Below are the code and all the weights of a small trained network. Each question names an input and a target symbol and asks about switching units off, where a switched-off unit gives its printed mean instead of its output.

import numpy as np


def w(rows, s, z=0):
    codes = np.array(rows[::2]) - 128.0
    scale = np.full(codes.shape[1], s)
    scale[-1] = z or s
    return codes * scale


def f(y):
    return np.maximum(y, 0)


def softmax(a):
    e = np.exp(a - a.max(-1, keepdims=True))
    return e / e.sum(-1, keepdims=True)


def log_softmax(a):
    a = a - a.max(-1, keepdims=True)
    return a - np.log(np.exp(a).sum(-1, keepdims=True))


def net(x, mask):
    ids = ['βγδεζηθλμξπστφψω'.index(c) for c in x.split()]
    T = len(ids)
    res = E[ids] + P[:T]
    q, k, v = (res @ M[0].T for M in (Q, K, V))
    z = softmax(np.where(np.tri(T) > 0, q @ k.T / 2**0.5, -1e9)) @ v
    res = res + np.where(mask[0], z, O[0][:, -1]) @ O[0][:, :-1]
    y = f(res @ A[0][:, :-1].T + A[0][:, -1])
    res = res + np.where(mask[1:9], y, B[0][:, -1]) @ B[0][:, :-1]
    return log_softmax(res[-1] @ U[:, :-1].T + U[:, -1])


Q, K, V, O, A, B = {}, {}, {}, {}, {}, {}
E = w([
[150,130,111,94,156],'β',
[183,145,89,179,109],'γ',
[56,64,102,196,101],'δ',
[147,119,137,82,169],'ε',
[70,25,140,159,57],'ζ',
[72,73,110,182,52],'η',
[188,134,88,168,112],'θ',
[63,72,101,190,79],'λ',
[139,172,71,101,89],'μ',
[142,107,129,92,160],'ξ',
[222,202,180,208,132],'π',
[148,139,204,104,190],'σ',
[251,209,90,184,91],'τ',
[53,59,105,185,120],'φ',
[234,33,217,190,107],'ψ',
[114,146,136,25,98],'ω',
],0.013)
P = w([
[87,69,128,213,233],'0',
[133,84,146,202,220],'1',
[166,94,150,196,193],'2',
[184,100,162,177,167],'3',
[192,111,171,163,143],'4',
[201,120,182,148,112],'5',
[205,126,191,130,86],'6',
[213,138,198,118,53],'7',
[219,143,206,108,17],'8',
[225,152,222,101,2],'9',
],0.0079)
Q[0] = w([
[15,168,27,118,118],'H1',
[3,87,184,112,106],'H1',
],0.014)
K[0] = w([
[104,113,108,185,248],'H1',
[72,121,32,191,173],'H1',
],0.014)
V[0] = w([
[120,254,236,222,152],'H1',
[110,7,222,194,135],'H1',
],0.012)
O[0] = w([
[40,251,245,169,133,176],'H1',
[163,93,228,63,32,254],'H1',
],0.012,0.009)
A[0] = w([
[177,143,163,157,181,23],'N1',
[98,84,90,86,200,145],'N2',
[116,80,134,149,80,254],'N3',
[173,124,108,78,149,47],'N4',
[89,85,66,95,218,129],'N5',
[169,83,121,208,130,117],'N6',
[188,123,158,154,127,57],'N7',
[108,139,126,150,246,204],'N8',
],0.013,0.0087)
B[0] = w([
[190,63,78,161,157,146],'N1',
[162,190,108,189,225,133],'N2',
[94,113,91,173,179,249],'N3',
[224,98,250,169,104,131],'N4',
[170,233,108,142,169,133],'N5',
[82,117,57,60,13,143],'N6',
[162,185,77,107,117,173],'N7',
[91,195,61,90,75,163],'N8',
],0.013,0.019)
U = w([
[129,137,137,98,149,136],'β',
[42,94,133,172,128,243],'γ',
[32,155,175,63,127,67],'δ',
[106,140,137,91,146,134],'ε',
[15,160,130,4,133,95],'ζ',
[207,137,101,168,167,1],'η',
[141,98,120,191,128,214],'θ',
[129,115,132,155,156,174],'λ',
[84,134,150,25,62,109],'μ',
[154,130,127,113,126,123],'ξ',
[96,154,184,151,160,98],'π',
[140,143,144,143,142,124],'σ',
[111,173,103,149,144,82],'τ',
[135,148,124,152,160,206],'φ',
[244,122,162,175,80,36],'ψ',
[174,130,92,95,91,72],'ω',
],0.012,0.0074)

Each question gives the input, a string of symbols that net reads in full, and the target symbol t.
The units are the heads (2 rows each of Q, K, V and O) and the neurons (one row each of A and B). Each row of codes is followed by its name. A weight is (code - 128) times the scale printed after its matrix; where a second scale follows, it is the last column's (O, A, B and U).
mask holds one flag per unit, heads first, then neurons. A switched-off unit (its flag False) gives its mean, the last column of its rows in O or B, instead of its output. The means were averaged over made-up inputs and are rounded, as every weight is.
A unit's drop is (log p(t) with every unit on - log p(t) with that unit switched off) / (log p(t) with every unit on - log p(t) with every unit switched off).
The circuit of an input: a set's keep is (log p(t) with only the set's units on - log p(t) with every unit switched off) / (log p(t) with every unit on - log p(t) with every unit switched off). Starting from all 9 units, units are removed one at a time, each time the one whose removal leaves the highest keep (on an exact tie, the one counted first), for as long as the keep stays at least 0.8.
circuit, biggest first: the units of the circuit, biggest drop first
most important unit: the unit with the biggest drop
k most important neurons: the k neurons with the biggest drops, biggest first
drop when u is switched off: that unit's drop, to one decimal
input ω σ ζ ε, target ψ: circuit, biggest first => [H1; N4]
input ε γ τ π, target τ: circuit, biggest first => [H1; N8; N1]
input ψ β τ, target ψ: most important unit => N3
input ξ δ β φ φ ζ π τ μ, target ζ: circuit, biggest first => [H1; N3; N8]
input γ ψ ξ β μ ε, target τ: circuit, biggest first => [H1; N8]
input β ψ ζ β, target ψ: circuit, biggest first => [H1; N8]
input ξ β ψ ε ζ η ψ ε, target μ: 2 most important neurons => [N1; N2]
input ξ η β θ π π ξ, target δ: circuit, biggest first => [H1; N3]
input τ γ λ β φ μ θ ψ γ, target ψ: 3 most important neurons => [N8; N6; N7]
input β μ ξ, target τ: circuit, biggest first => [H1; N8; N5]
input γ ζ ω η ψ, target ω: circuit, biggest first => [N6; N7]
input π θ β ω δ τ σ, target ζ: circuit, biggest first => [N8; H1]
input ψ σ λ ξ π ξ ξ ω ψ, target ω: circuit, biggest first => [N6; H1]
input δ ε ζ η β ψ π, target ψ: most important unit => H1
input β φ ε ω ω, target η: 2 most important neurons => [N2; N5]
input β τ γ β ω ξ, target η: 3 most important neurons => [N2; N5; N4]
input μ ξ μ β, target τ: 2 most important neurons => [N8; N2]
input β η θ τ θ, target τ: 2 most important neurons => [N8; N1]
input β β δ η ζ θ ζ ω, target ψ: 3 most important neurons => [N4; N8; N3]
input μ η π φ δ η ψ σ, target μ: circuit, biggest first => [H1]
input ζ φ φ δ ω ζ φ φ ω τ, target ω: drop when N3 is switched off => 0.2
input φ δ μ θ γ μ β, target τ: drop when N3 is switched off => -0.1
input ε γ τ, target τ: drop when H1 is switched off => 1.5
